Here is a tiny trained network, its code and every weight. The questions are about switching its units off for an input and a class, where a switched-off unit gives its printed mean instead of its output.

import numpy as np


def w(rows, s, z=0):
    codes = np.array(rows[::2]) - 128.0
    scale = np.full(codes.shape[1], s)
    scale[-1] = z or s
    return codes * scale


def f(y):
    return y / 2 * (1 + np.tanh(0.7978845608 * (y + 0.044715 * y**3)))


def log_softmax(a):
    a = a - a.max(-1, keepdims=True)
    return a - np.log(np.exp(a).sum(-1, keepdims=True))


def net(x, mask):
    res = np.array(x, float).reshape(1, 4) / 4 @ E
    y = f(res @ A[0][:, :-1].T + A[0][:, -1])
    res = res + np.where(mask, y, B[0][:, -1]) @ B[0][:, :-1]
    return log_softmax(res[-1] @ U[:, :-1].T + U[:, -1])


A, B = {}, {}
E = w([
[136,76,172,71,114,133,184,95,39,193,70,149],'x0',
[120,151,5,149,105,62,51,213,107,102,2,74],'x1',
[143,162,114,92,101,241,106,171,224,204,135,161],'x2',
[172,70,126,128,63,70,138,106,207,139,106,86],'x3',
],0.0095)
A[0] = w([
[51,97,78,124,123,37,129,122,64,113,1,110,137],'n0',
[114,99,208,107,186,120,222,87,16,156,125,125,133],'n1',
[108,145,160,132,212,89,143,90,37,125,153,104,122],'n2',
[91,74,197,38,135,128,202,70,52,148,167,164,102],'n3',
[41,191,27,211,163,81,30,216,83,38,93,27,171],'n4',
[217,84,172,138,93,44,160,81,166,57,208,63,181],'n5',
[22,163,152,123,244,135,205,149,49,143,173,201,148],'n6',
[116,97,183,181,132,109,118,89,127,39,254,141,151],'n7',
[156,156,110,93,140,220,110,131,153,174,139,166,253],'n8',
[127,196,170,123,167,219,101,122,197,151,231,207,165],'n9',
[103,156,137,133,173,209,90,156,141,38,209,159,104],'n10',
],0.0085,0.0053)
B[0] = w([
[228,122,200,39,135,139,67,185,83,175,168,144,201],'n0',
[59,137,40,117,98,173,195,189,200,152,90,185,196],'n1',
[86,71,190,130,146,189,96,134,100,132,184,53,168],'n2',
[117,195,44,120,138,74,192,128,179,161,63,159,194],'n3',
[200,208,46,145,215,19,117,127,135,182,2,185,254],'n4',
[142,207,164,247,155,54,44,51,115,100,81,107,185],'n5',
[110,129,192,132,104,139,114,152,208,194,180,55,194],'n6',
[152,140,168,233,76,86,114,40,67,11,134,194,183],'n7',
[187,122,180,45,108,208,114,205,188,115,169,105,188],'n8',
[180,23,189,75,8,234,155,139,185,36,216,212,212],'n9',
[123,53,174,131,47,156,172,130,178,107,142,192,172],'n10',
],0.009,0.02)
U = w([
[138,71,205,97,102,190,114,135,112,108,193,144,173],'0',
[95,105,121,100,106,173,147,159,186,151,161,111,168],'1',
[77,20,20,118,220,142,151,87,29,13,219,32,3],'2',
[65,29,29,111,236,134,177,64,20,24,244,48,3],'3',
[139,140,72,96,131,122,172,139,144,135,92,217,146],'4',
[61,20,21,110,226,157,168,58,7,27,232,33,3],'5',
[96,147,134,213,145,61,126,42,117,55,134,146,79],'6',
[164,178,108,139,189,64,62,121,136,161,83,82,154],'7',
],0.013,0.011)

Each question gives the input, the list of numbers given to net, and the class t.
The units are the neurons (one row each of A and B). Each row of codes is followed by its name. A weight is (code - 128) times the scale printed after its matrix; where a second scale follows, it is the last column's (A, B and U).
mask holds one flag per neuron, in row order. A switched-off neuron (its flag False) gives its mean, the last column of its row in B, instead of its output. The means were averaged over made-up inputs and are rounded, as every weight is.
A unit's drop is (log p(t) with every unit on - log p(t) with that unit switched off) / (log p(t) with every unit on - log p(t) with every unit switched off).
The circuit of an input: a set's keep is (log p(t) with only the set's units on - log p(t) with every unit switched off) / (log p(t) with every unit on - log p(t) with every unit switched off). Starting from all 11 units, units are removed one at a time, each time the one whose removal leaves the highest keep (on an exact tie, the one counted first), for as long as the keep stays at least 0.8.
units of the circuit, in order: the units of the circuit, biggest drop first
unit that matters most: the unit with the biggest drop
k most important neurons: the k neurons with the biggest drops, biggest first
drop when u is switched off: that unit's drop, to one decimal
input [-8,0,-7,7], class 6: units of the circuit, in order -> [n7]
input [3,-2,-8,-8], class 1: 3 most important neurons -> [n6; n2; n1]
input [2,-8,-1,1], class 1: units of the circuit, in order -> [n4; n3]
input [-1,-2,-5,-4], class 6: 3 most important neurons -> [n7; n9; n8]
input [3,5,6,2], class 7: 3 most important neurons -> [n9; n1; n10]
input [6,6,5,2], class 7: 3 most important neurons -> [n9; n1; n10]
input [7,-7,-3,5], class 4: 2 most important neurons -> [n1; n3]
input [-4,-1,-5,-7], class 6: 3 most important neurons -> [n7; n4; n8]
input [-7,1,-7,-5], class 7: 2 most important neurons -> [n4; n9]
input [5,-4,0,-1], class 1: 2 most important neurons -> [n4; n6]
input [-2,0,-1,0], class 6: 2 most important neurons -> [n0; n4]
input [8,-7,-8,-5], class 1: 3 most important neurons -> [n6; n2; n1]
input [5,-1,-5,-1], class 1: 4 most important neurons -> [n4; n2; n6; n1]
input [5,3,1,-6], class 1: 3 most important neurons -> [n4; n5; n6]
input [4,-8,0,-4], class 1: unit that matters most -> n3
input [8,0,7,-5], class 1: drop when n4 is switched off -> 0.1
input [7,1,6,-5], class 1: drop when n4 is switched off -> 0.2
input [4,-2,8,-4], class 0: drop when n9 is switched off -> 0.2
